Below is a small trained network, with its code and all its weights. Each question gives an input and a target symbol and asks what happens when units are switched off, that is, made to give their printed mean instead of their output.

import numpy as np


def w(rows, s, z=0):
    codes = np.array(rows[::2]) - 128.0
    scale = np.full(codes.shape[1], s)
    scale[-1] = z or s
    return codes * scale


def f(y):
    return y / 2 * (1 + np.tanh(0.7978845608 * (y + 0.044715 * y**3)))


def softmax(a):
    e = np.exp(a - a.max(-1, keepdims=True))
    return e / e.sum(-1, keepdims=True)


def log_softmax(a):
    a = a - a.max(-1, keepdims=True)
    return a - np.log(np.exp(a).sum(-1, keepdims=True))


def net(x, mask):
    ids = ['αγδζθπψ'.index(c) for c in x.split()]
    T = len(ids)
    res = E[ids] + P[:T]
    u = 0
    for l in range(2):
        q, k, v = (res @ M[l].T for M in (Q, K, V))
        z = softmax(np.where(np.tri(T) > 0, q @ k.T / 3**0.5, -1e9)) @ v
        res = res + np.where(mask[u], z, O[l][:, -1]) @ O[l][:, :-1]
        u += 1
        y = f(res @ A[l][:, :-1].T + A[l][:, -1])
        res = res + np.where(mask[u : u + 12], y, B[l][:, -1]) @ B[l][:, :-1]
        u += 12
    return log_softmax(res[-1] @ U[:, :-1].T + U[:, -1])


Q, K, V, O, A, B = {}, {}, {}, {}, {}, {}
E = w([
[50,165,93,123,120],'α',
[146,140,8,223,187],'γ',
[65,119,204,90,40],'δ',
[108,84,121,122,111],'ζ',
[44,182,117,138,66],'θ',
[76,155,178,162,71],'π',
[106,155,100,195,173],'ψ',
],0.014)
P = w([
[68,78,127,128,136],'0',
[146,163,149,103,109],'1',
[149,141,67,128,30],'2',
[79,81,98,180,98],'3',
[132,167,138,116,127],'4',
[97,131,33,63,149],'5',
[71,91,117,180,57],'6',
[163,206,140,170,101],'7',
[186,172,127,147,2],'8',
],0.014)
Q[0] = w([
[34,165,106,130,166],'0.h1',
[221,152,73,147,112],'0.h1',
[94,130,182,110,255],'0.h1',
],0.012)
K[0] = w([
[195,144,183,205,27],'0.h1',
[1,163,95,47,200],'0.h1',
[189,208,191,207,95],'0.h1',
],0.0082)
V[0] = w([
[153,159,107,103,255],'0.h1',
[163,96,64,25,139],'0.h1',
[117,235,175,218,136],'0.h1',
],0.0079)
O[0] = w([
[3,175,60,130,235,1],'0.h1',
[111,92,10,81,121,74],'0.h1',
[128,204,129,203,147,147],'0.h1',
],0.0074,0.0072)
A[0] = w([
[198,193,29,74,62,177],'0.n1',
[117,122,134,104,198,124],'0.n2',
[103,56,128,223,254,135],'0.n3',
[87,53,76,167,49,86],'0.n4',
[141,98,126,138,123,2],'0.n5',
[164,185,197,38,87,54],'0.n6',
[18,34,136,161,82,147],'0.n7',
[185,202,71,79,92,167],'0.n8',
[255,205,158,100,152,155],'0.n9',
[75,191,146,156,90,253],'0.n10',
[53,14,169,190,123,98],'0.n11',
[142,158,196,201,186,129],'0.n12',
],0.0093,0.0046)
B[0] = w([
[100,153,254,138,166,191],'0.n1',
[155,53,158,144,127,120],'0.n2',
[175,55,200,169,73,140],'0.n3',
[114,102,62,85,241,190],'0.n4',
[203,122,131,86,200,116],'0.n5',
[143,60,101,191,163,181],'0.n6',
[190,233,92,44,145,191],'0.n7',
[138,92,236,137,183,170],'0.n8',
[104,14,77,95,199,161],'0.n9',
[147,94,25,45,32,248],'0.n10',
[250,225,134,56,161,163],'0.n11',
[95,91,122,189,32,153],'0.n12',
],0.0072,0.012)
Q[1] = w([
[123,70,164,253,247],'1.h1',
[110,232,166,158,39],'1.h1',
[109,190,132,153,30],'1.h1',
],0.0064)
K[1] = w([
[136,67,119,109,52],'1.h1',
[179,48,255,171,163],'1.h1',
[145,88,139,209,163],'1.h1',
],0.0091)
V[1] = w([
[115,70,145,67,163],'1.h1',
[39,123,129,1,55],'1.h1',
[82,177,159,127,13],'1.h1',
],0.0081)
O[1] = w([
[202,183,122,146,145,103],'1.h1',
[188,254,88,105,108,233],'1.h1',
[100,157,168,172,8,255],'1.h1',
],0.0085,0.0032)
A[1] = w([
[84,161,87,205,152,229],'1.n1',
[128,109,38,255,165,8],'1.n2',
[207,125,235,150,80,8],'1.n3',
[127,112,138,224,57,183],'1.n4',
[123,189,183,71,172,208],'1.n5',
[194,68,18,163,146,70],'1.n6',
[142,78,141,124,48,182],'1.n7',
[44,112,177,66,205,70],'1.n8',
[165,76,177,163,205,3],'1.n9',
[134,47,121,164,160,125],'1.n10',
[83,39,133,120,170,121],'1.n11',
[54,234,120,76,30,114],'1.n12',
],0.0095,0.0053)
B[1] = w([
[103,17,102,3,138,133],'1.n1',
[154,90,56,1,139,133],'1.n2',
[99,220,228,92,143,181],'1.n3',
[18,167,121,81,141,212],'1.n4',
[240,26,118,145,79,161],'1.n5',
[66,21,174,145,21,147],'1.n6',
[68,188,110,174,126,227],'1.n7',
[201,91,97,159,199,135],'1.n8',
[32,138,114,25,77,128],'1.n9',
[140,162,238,86,167,142],'1.n10',
[140,253,158,197,174,149],'1.n11',
[184,57,102,217,234,250],'1.n12',
],0.0069,0.017)
U = w([
[131,61,109,191,107,69],'α',
[95,168,59,60,218,113],'γ',
[172,160,229,62,61,10],'δ',
[148,79,113,93,54,172],'ζ',
[132,199,159,129,139,113],'θ',
[97,134,178,137,37,158],'π',
[69,2,82,113,24,255],'ψ',
],0.0082,0.0055)

Each question gives the input, a string of symbols that net reads in full, and the target symbol t.
The units are the heads (3 rows each of Q, K, V and O) and the neurons (one row each of A and B). Each row of codes is followed by its name. A weight is (code - 128) times the scale printed after its matrix; where a second scale follows, it is the last column's (O, A, B and U).
mask holds one flag per unit, layer by layer, with each layer's heads first. A switched-off unit (its flag False) gives its mean, the last column of its rows in O or B, instead of its output. The means were averaged over made-up inputs and are rounded, as every weight is.
A unit's drop is (log p(t) with every unit on - log p(t) with that unit switched off) / (log p(t) with every unit on - log p(t) with every unit switched off).
The circuit of an input: a set's keep is (log p(t) with only the set's units on - log p(t) with every unit switched off) / (log p(t) with every unit on - log p(t) with every unit switched off). Starting from the 12 units with the biggest drops (on a tie, the unit counted first), units are removed one at a time, each time the one whose removal leaves the highest keep (on an exact tie, the one counted first), for as long as the keep stays at least 0.8.
circuit, biggest first: the units of the circuit, biggest drop first
most important unit: the unit with the biggest drop
k most important neurons: the k neurons with the biggest drops, biggest first
top k neurons in layer l: the k neurons of layer l with the biggest drops, biggest first
input δ π γ δ θ δ π ψ α, target δ: circuit, biggest first	[0.n1 0.n8 1.n3]
input γ θ α, target γ: top 4 neurons in layer 0	[0.n10 0.n9 0.n11 0.n3]
input θ θ π θ ψ δ π, target θ: 2 most important neurons	[0.n12 0.n11]
input θ δ δ, target θ: circuit, biggest first	[1.h1 1.n12 1.n3]
input θ δ ψ ψ α α, target ψ: circuit, biggest first	[1.n3 0.n11]
input α α ζ ψ π θ π, target ζ: most important unit	0.n4
input θ γ γ, target θ: 4 most important neurons	[0.n1 0.n8 0.n6 1.n6]
input π δ δ θ ζ δ, target δ: circuit, biggest first	[0.h1 0.n10 1.n3]
input ζ π π θ α, target π: circuit, biggest first	[0.h1 0.n7 0.n4]
input π ζ π π α ζ, target π: circuit, biggest first	[0.h1 0.n10 0.n7 1.h1]
input θ γ ψ α π, target ψ: 2 most important neurons	[0.n1 1.n3]
input ψ ζ δ π π θ ζ, target ζ: 3 most important neurons	[0.n4 1.n5 0.n11]
input δ δ π γ π θ, target π: circuit, biggest first	[0.h1 0.n7 0.n1]
input θ θ γ γ θ δ ψ θ α, target δ: circuit, biggest first	[0.n1 1.n3]
input δ ζ π π ζ γ δ π ζ, target γ: circuit, biggest first	[0.h1]
input π π π ζ ζ α α θ π, target α: circuit, biggest first	[0.h1 1.n12 1.h1]
input α π α, target α: circuit, biggest first	[1.n12 1.h1 1.n4 1.n3]
input δ π π, target δ: circuit, biggest first	[0.h1 1.n3]
input ψ π ψ π π γ α ψ α, target γ: 3 most important neurons	[0.n10 1.n11 1.n8]
input ζ θ θ ψ π δ π θ ζ, target δ: most important unit	0.n1
input γ θ π α γ π π α, target π: top 3 neurons in layer 1	[1.n11 1.n12 1.n10]
input δ θ θ ψ δ δ δ π θ, target δ: circuit, biggest first	[0.n1 1.n3]
input ζ ζ π δ, target ζ: 3 most important neurons	[0.n4 1.n5 0.n1]
input π ψ δ π π, target π: 2 most important neurons	[0.n4 1.n3]
input θ δ δ π ζ θ, target δ: circuit, biggest first	[0.h1 0.n1 1.h1]
input π δ π α θ ψ ζ θ π, target ψ: 3 most important neurons	[0.n10 1.n3 1.n11]
input θ θ θ ψ, target π: 3 most important neurons	[0.n3 0.n11 0.n6]
input θ ζ π α, target ζ: most important neuron	[0.n10]
input δ γ γ, target δ: 3 most important neurons	[0.n1 0.n8 1.n12]
